Each row has two labels, one from each of two sets.
+0.29, +0.81, +1.17, -2.37, -1.41, +1.55, -0.29, +0.11, -1.20, -0.48, +0.09, +0.52, +0.92, +0.15, +0.85, +0.59, +0.64 | S/mif
-0.89, +1.72, +6.48, -2.35, -6.99, -0.06, +4.66, +0.07, -1.78, -0.55, -1.03, -0.10, +2.12, -0.21, +3.79, -0.38, +0.10 | S/mif
-1.50, +0.81, +1.71, -1.18, -3.25, +0.23, +3.02, -0.46, -0.33, -0.24, -0.79, -0.10, +2.36, -0.18, +2.91, +0.22, -0.78 | P/ked
+0.04, +1.03, +1.82, -2.46, -2.02, +0.86, +0.68, +0.81, -0.94, -0.73, -0.02, +1.20, +1.00, -0.12, +1.07, +0.62, +0.19 | R/mif
-0.53, +0.12, +1.56, -2.26, -4.19, +0.64, +0.02, -0.29, -1.26, -0.05, -0.96, -0.12, +1.94, -0.26, +2.80, -0.13, +0.70 | P/mif
+0.53, +1.28, +4.16, -1.32, -4.37, -0.45, +4.56, +0.37, -0.62, -0.57, -0.97, +0.10, +2.45, +0.00, +3.13, +0.75, -0.65 | S/ked
-0.41, +0.32, +1.74, -1.80, -3.47, +0.35, +3.29, -0.19, -0.66, -0.60, -1.03, -0.07, +2.13, -0.01, +2.79, +0.54, -0.33 | P/ked
+0.08, +1.91, +6.44, -1.76, -6.25, -0.59, +5.96, -0.04, -1.34, -0.46, -1.47, -0.37, +2.66, -0.45, +3.69, -0.42, -0.70 | S/ked
+1.37, +1.98, +5.07, -0.53, -1.83, +0.19, -0.83, +0.10, -0.51, +0.71, -0.53, +0.73, +1.99, +0.08, +2.11, -0.55, +1.00 | R/Buf
-0.44, +0.84, +5.02, -2.32, -6.48, +0.06, +3.43, +0.13, -1.57, -0.07, -0.91, -0.37, +2.00, -0.37, +3.59, -1.11, +0.51 | R/mif
-0.77, +0.70, +2.54, -1.81, -3.25, +0.57, +1.02, -0.25, -0.07, +0.48, -1.01, +0.13, +2.22, -0.33, +2.67, -0.15, +0.02 | P/ked
-0.38, +1.08, +3.58, -1.97, -5.15, -0.07, +5.22, -0.21, -1.59, -0.82, -1.11, +0.05, +2.38, -0.69, +3.47, +0.32, -0.71 | S/ked
-0.98, +0.92, +4.14, -1.03, -4.13, +0.20, +3.57, -0.53, -0.20, +0.11, -1.28, +0.00, +2.62, -0.33, +4.31, -0.28, -0.83 | P/ked
+0.12, +1.05, +3.17, -2.46, -3.38, +0.84, +2.23, +0.08, -1.60, -0.82, +0.02, +0.51, +1.26, -0.38, +2.05, +0.11, +0.60 | S/mif
+0.41, +1.04, +3.54, -2.21, -3.93, +0.01, +2.01, +0.38, -1.41, -0.65, -0.55, +0.32, +1.67, -0.18, +2.60, +0.00, +0.45 | S/mif
+3.07, +2.37, +6.04, +0.32, -2.86, -0.95, +2.49, -0.76, -0.08, +0.25, -1.36, +0.63, +2.89, -0.41, +3.38, -0.22, +0.31 | S/Buf
+0.37, +1.19, +6.43, -2.33, -7.08, -0.06, +4.44, +0.01, -1.82, -0.21, -1.57, -0.14, +2.47, -0.48, +4.26, -0.22, +0.31 | S/mif
-0.22, +1.44, +4.35, -1.21, -4.28, +0.59, +1.77, -0.48, -0.47, +0.51, -1.41, +0.09, +3.23, -0.07, +4.13, -0.40, +0.18 | P/Buf
+0.17, +2.06, +8.22, -2.19, -7.73, -0.65, +5.98, +0.41, -2.29, -0.31, -1.33, -0.09, +2.30, -0.28, +3.89, -0.53, +0.19 | R/mif
-1.36, +0.45, +3.55, -1.70, -5.05, +0.47, +1.70, +0.19, -1.24, -0.27, -0.84, -0.10, +1.82, -0.39, +2.82, -0.71, +0.64 | P/mif
+0.11, +2.15, +4.81, -1.88, -4.08, -0.20, +4.74, -0.51, -0.76, -0.75, -1.03, +0.27, +2.81, -0.40, +3.40, +0.56, -0.52 | S/ked
-0.04, +1.16, +4.20, -2.55, -5.11, +0.28, +1.97, +0.06, -1.51, +0.13, -0.97, +0.46, +2.64, -0.25, +3.39, -0.20, +0.86 | P/mif
-0.51, -0.02, -1.79, -2.40, -0.35, +1.20, -1.68, -0.16, -0.85, -0.60, -0.16, +0.25, +1.07, +0.30, +1.15, +0.64, +0.76 | P/mif
-0.22, +0.25, -1.05, -2.43, -0.70, +0.80, -1.48, +0.11, -1.04, -0.28, -0.08, +0.14, +1.17, -0.04, +1.48, +0.59, +0.77 | P/mif
+0.18, +1.40, +6.66, -1.67, -6.52, -0.12, +5.14, +0.04, -1.67, -0.36, -1.26, -0.22, +2.00, -0.47, +3.57, -0.74, -0.02 | R/mif

Each row has two labels, one from each of two sets.
+0.64, -2.80, -2.03, -2.62, -3.58, -0.38, +0.46, -0.81, +1.36, +0.97, -1.04, -0.20, +3.74, +0.72, -0.58, -2.97, +1.06 | C/<65>
+0.61, +2.45, +2.73, -0.78, -8.71, -3.16, +0.91, -1.10, +1.40, +1.74, +0.56, -2.71, +4.75, +4.40, +3.64, -3.23, +4.80 | G/<74>
-1.12, -3.92, -1.50, -2.44, -3.71, +1.04, +1.51, -0.94, +0.51, +1.63, +0.60, -4.01, +5.00, -0.52, -1.33, -3.25, +1.46 | G/<65>
+1.27, -0.47, +1.63, -1.99, -4.98, -2.96, +1.19, -2.40, +0.02, +1.07, -0.95, -2.06, +2.63, +4.58, +2.84, -1.33, +1.27 | G/<74>
+3.71, +0.68, +4.69, +0.83, -4.92, -1.77, +1.08, +0.87, +0.37, +3.49, +1.41, -2.72, +0.56, +6.06, +2.07, -1.79, +0.60 | C/<74>
+0.88, +0.91, -0.20, +0.40, -5.43, -1.73, -0.68, +0.45, +1.38, +0.42, -0.23, -3.28, +0.11, +4.17, +1.05, +2.01, +0.89 | Z/<74>
-2.16, +0.10, -1.32, +2.05, -3.47, +1.19, +1.30, -1.68, +1.33, +0.71, +1.13, +0.83, +2.34, +0.86, +1.63, -0.32, +1.43 | G/<65>
+0.86, -0.88, -1.62, +0.45, -4.39, -2.29, +0.87, +0.79, +6.49, +5.00, +1.71, -2.33, +0.35, +2.30, +0.71, -2.33, +1.60 | Z/<65>
+2.05, -2.11, -3.87, -0.46, -4.61, +0.63, -0.33, -0.60, +1.62, +2.60, +0.72, -1.06, +0.92, +2.32, +0.59, -2.20, +0.08 | Z/<65>
